[[ 24  12 -45 -27   8]
 [ 13   1 -17  -7 -14]
 [-11  -1  16   5  15]]
->
[[  1 -17]
 [ -1  16]]

[[-40  14  -8 -10]
 [-36  17  -4 -10]
 [-43  -9 -25  -9]]
->
[[ 17  -4]
 [ -9 -25]]

[[-12  15  30  -9]
 [ 25   4 -23 -28]
 [  3  -8 -21   2]
 [  9 -17  37   1]]
->
[[  4 -23]
 [ -8 -21]]

[[ 21  -9  -3 -14]
 [ -1  15  -8   2]
 [ -2  16   7 -43]
 [ -6   2  -5 -30]
 [ 46   2  -6 -10]]
->
[[15 -8]
 [16  7]]

[[ -1  12 -27]
 [ 40  -1   0]
 [-17  -7  19]
 [-18  29  10]
 [-23 -24  20]]
->
[[-1  0]
 [-7 19]]

[[-33 -36   9]
 [-15 -42  -3]
 [ 10  36 -13]
 [ 10  23 -11]]
->
[[-42  -3]
 [ 36 -13]]

[[-24  24 -10  19]
 [ -3 -37  20   0]
 [ -1 -20  -2 -17]
 [-22  19   1  20]]
->
[[-37  20]
 [-20  -2]]

[[ -6  33 -29  10 -25]
 [-34 -31 -29  44  12]
 [-29  28 -20  13 -24]]
->
[[-31 -29]
 [ 28 -20]]
---
[[ 41 -10 -31 -22   4]
 [ 33 -26 -49  10  51]
 [-34  -3 -18  -5  -7]]
->
[[-10 -31]
 [-26 -49]]

[[  6  15  12  -8]
 [  9 -14  -3   7]
 [ -4  22  30  51]]
->
[[ 15  12]
 [-14  -3]]

[[ -2  -5  -3   5  -3]
 [  9   2 -24  40  14]]
->
[[ -5  -3]
 [  2 -24]]

[[-38   9   1]
 [-24   5   1]
 [  9  -2   0]]
->
[[9 1]
 [5 1]]

[[ 11 -49  46   7   1]
 [ -7  -8  13  -5  -3]]
->
[[-49  46]
 [ -8  13]]

[[ 36  -4 -25  -8 -17]
 [ 32 -21 -15 -23 -27]
 [-22   1  -5   2 -13]
 [ 38  -1  -8   2 -20]]
->
[[ -4 -25]
 [-21 -15]]
---
[[-18   6  46]
 [  4   1  17]
 [-28  27   4]
 [ -4 -18   2]
 [ 31   4  11]]
->
[[-18   6]
 [  4   1]]

[[  6  34 -39  40]
 [  8  28 -11  13]]
->
[[ 6 34]
 [ 8 28]]

[[ 31 -28 -26]
 [-17  12  41]
 [  1  20  23]]
->
[[ 31 -28]
 [-17  12]]

[[ 28 -44  -1   7]
 [ 46  -6  14  21]
 [ 39 -12  29 -19]
 [ 18   7 -14  48]]
->
[[ 28 -44]
 [ 46  -6]]

[[-14  -2  10 -48]
 [-25 -34   0  29]
 [  7  -7  28  17]
 [-10  -8   0 -51]
 [-20 -25  15  -8]]
->
[[-14  -2]
 [-25 -34]]

[[ 35  -2  -4   2   0]
 [-42  25  -1  -1  -1]
 [ 39   8   2  -3  -2]]
->
[[ 35  -2]
 [-42  25]]

[[ 23  14 -27]
 [-36  34  49]
 [ 19 -15  21]
 [  4   7 -14]
 [-30   3 -21]]
->
[[ 23  14]
 [-36  34]]

[[ -3 -35   9 -52]
 [ 25  34  27  29]
 [ 31  15  35  16]]
->
[[ -3 -35]
 [ 25  34]]
---
[[-26  -2]
 [ 19 -24]
 [-44 -16]]
->
[[-26  -2]
 [-44 -16]
 [ 19 -24]]

[[ -4 -10   3  11  -8  11   2]
 [-16 -15   1 -23  14   0  40]
 [-22  27   2  -2   6  -2  -2]
 [ -5  11  22  24 -23  -3  -6]
 [ -2   3   3  12   2   2  -6]
 [ -6  33   4   3  12 -21 -10]
 [-22 -26  -7  11   3  12  19]
 [  9  -4  -7   0   1   8   8]
 [ -1 -16 -17 -10  23   5  14]]
->
[[ -6  33   4   3  12 -21 -10]
 [-22  27   2  -2   6  -2  -2]
 [ -5  11  22  24 -23  -3  -6]
 [ -2   3   3  12   2   2  -6]
 [  9  -4  -7   0   1   8   8]
 [ -4 -10   3  11  -8  11   2]
 [-16 -15   1 -23  14   0  40]
 [ -1 -16 -17 -10  23   5  14]
 [-22 -26  -7  11   3  12  19]]

[[ 31  -3  23  -7 -31  17]
 [ -3 -23  -6  -8  -1  -9]
 [  5  36 -41 -30 -21  21]]
->
[[  5  36 -41 -30 -21  21]
 [ 31  -3  23  -7 -31  17]
 [ -3 -23  -6  -8  -1  -9]]

[[-24  45]
 [-16  51]]
->
[[-16  51]
 [-24  45]]

[[ -3 -50   4  27  12  36]
 [ -5 -14 -17  50   1  34]]
->
[[ -5 -14 -17  50   1  34]
 [ -3 -50   4  27  12  36]]

[[  2   0   1  -2   0   0   0]
 [ -2   1   1   8   1   0   0]
 [  5 -10   0 -12   1   0  -1]
 [  0  -2   0   2   0   0   0]
 [-10  -4   1  16   1   0   1]
 [ 28   9   1  -3   0   0   0]
 [ 37 -13   1  12   1   0   0]
 [  8   6   1  -8   0   0   0]]
->
[[ 28   9   1  -3   0   0   0]
 [  8   6   1  -8   0   0   0]
 [ -2   1   1   8   1   0   0]
 [  2   0   1  -2   0   0   0]
 [  0  -2   0   2   0   0   0]
 [-10  -4   1  16   1   0   1]
 [  5 -10   0 -12   1   0  -1]
 [ 37 -13   1  12   1   0   0]]

[[ -8  -5  25  18]
 [ -4  -1   7   7]
 [ -2  28  12 -15]
 [ -4 -43  10  49]
 [ -2   2   2   0]
 [ 14  37  19 -25]
 [-33  -8  32 -17]
 [-50 -33  44 -23]]
->
[[ 14  37  19 -25]
 [ -2  28  12 -15]
 [ -2   2   2   0]
 [ -4  -1   7   7]
 [ -8  -5  25  18]
 [-33  -8  32 -17]
 [-50 -33  44 -23]
 [ -4 -43  10  49]]
